Here is a tiny trained network, its code and every weight. The questions are about switching its units off for an input and a class, where a switched-off unit gives its printed mean instead of its output.

import numpy as np


def w(rows, s, z=0):
    codes = np.array(rows[::2]) - 128.0
    scale = np.full(codes.shape[1], s)
    scale[-1] = z or s
    return codes * scale


def f(y):
    return y / 2 * (1 + np.tanh(0.7978845608 * (y + 0.044715 * y**3)))


def log_softmax(a):
    a = a - a.max(-1, keepdims=True)
    return a - np.log(np.exp(a).sum(-1, keepdims=True))


def net(x, mask):
    res = np.array(x, float).reshape(1, 6) / 4 @ E
    y = f(res @ A[0][:, :-1].T + A[0][:, -1])
    res = res + np.where(mask, y, B[0][:, -1]) @ B[0][:, :-1]
    return log_softmax(res[-1] @ U[:, :-1].T + U[:, -1])


A, B = {}, {}
E = w([
[128,128,128],'x0',
[102,206,54],'x1',
[246,129,90],'x2',
[128,126,128],'x3',
[128,130,128],'x4',
[98,9,76],'x5',
],0.013)
A[0] = w([
[189,136,88,207],'neuron 0',
[151,128,199,160],'neuron 1',
[247,156,162,177],'neuron 2',
[38,163,155,226],'neuron 3',
[154,113,243,215],'neuron 4',
[146,49,172,128],'neuron 5',
[78,169,142,251],'neuron 6',
[75,61,49,147],'neuron 7',
[147,46,130,157],'neuron 8',
],0.015,0.0033)
B[0] = w([
[155,169,54,198],'neuron 0',
[33,102,58,178],'neuron 1',
[164,153,49,253],'neuron 2',
[164,43,218,220],'neuron 3',
[14,69,91,213],'neuron 4',
[212,27,135,195],'neuron 5',
[156,84,254,196],'neuron 6',
[45,59,105,219],'neuron 7',
[208,34,145,197],'neuron 8',
],0.0099,0.015)
U = w([
[13,98,149,132],'0',
[249,94,200,211],'1',
[108,107,55,194],'2',
[183,217,142,66],'3',
[121,71,156,3],'4',
],0.014,0.0059)

Each question gives the input, the list of numbers given to net, and the class t.
The units are the neurons (one row each of A and B). Each row of codes is followed by its name. A weight is (code - 128) times the scale printed after its matrix; where a second scale follows, it is the last column's (A, B and U).
mask holds one flag per neuron, in row order. A switched-off neuron (its flag False) gives its mean, the last column of its row in B, instead of its output. The means were averaged over made-up inputs and are rounded, as every weight is.
A unit's drop is (log p(t) with every unit on - log p(t) with that unit switched off) / (log p(t) with every unit on - log p(t) with every unit switched off).
The circuit of an input: a set's keep is (log p(t) with only the set's units on - log p(t) with every unit switched off) / (log p(t) with every unit on - log p(t) with every unit switched off). Starting from all 9 units, units are removed one at a time, each time the one whose removal leaves the highest keep (on an exact tie, the one counted first), for as long as the keep stays at least 0.8.
circuit, biggest first: the units of the circuit, biggest drop first
most important unit: the unit with the biggest drop
top k neurons: the k neurons with the biggest drops, biggest first
drop of u: that unit's drop, to one decimal
input [2,2,6,-5,5,-1], class 3: top 2 neurons	neuron 4; neuron 7
input [-7,1,-1,1,-8,-2], class 1: top neuron	neuron 7
input [-3,-7,-7,-5,2,6], class 4: circuit, biggest first	neuron 5; neuron 7
input [1,0,-6,-4,-1,4], class 4: circuit, biggest first	neuron 4; neuron 3; neuron 1; neuron 7
input [6,-8,-8,-4,-6,4], class 4: circuit, biggest first	neuron 5; neuron 4
input [7,-2,1,-2,-6,7], class 1: top 3 neurons	neuron 8; neuron 4; neuron 5
input [8,-5,-6,6,-3,7], class 4: circuit, biggest first	neuron 7; neuron 5; neuron 8
input [-3,5,-4,0,-3,0], class 1: top 3 neurons	neuron 4; neuron 3; neuron 1
input [0,1,-4,2,-4,-4], class 1: top 3 neurons	neuron 7; neuron 3; neuron 6
input [-3,1,0,0,1,3], class 0: top 2 neurons	neuron 2; neuron 0
input [-2,-7,-3,0,6,0], class 0: top 2 neurons	neuron 4; neuron 1
input [-6,1,6,8,3,-1], class 3: top 2 neurons	neuron 4; neuron 7
input [0,0,-6,-1,-7,7], class 4: top 3 neurons	neuron 7; neuron 8; neuron 4
input [-7,4,0,-1,-3,1], class 0: circuit, biggest first	neuron 2
input [5,-7,1,-7,3,0], class 2: top 3 neurons	neuron 4; neuron 3; neuron 6
input [1,5,-2,0,-6,2], class 0: top 2 neurons	neuron 8; neuron 5
input [7,2,-2,6,-8,-3], class 1: top 2 neurons	neuron 4; neuron 7
input [-6,2,7,-5,2,-2], class 3: top 2 neurons	neuron 4; neuron 7
input [8,5,-1,1,2,7], class 0: top 2 neurons	neuron 7; neuron 2
input [-7,2,-8,6,4,-4], class 1: most important unit	neuron 3
input [7,4,7,3,6,-6], class 3: drop of neuron 8	0.0
input [-5,6,1,8,7,-3], class 3: drop of neuron 5	0.3
input [-1,5,-1,-1,6,-1], class 1: drop of neuron 1	0.1
input [0,-1,0,-3,-2,-8], class 0: drop of neuron 4	0.3
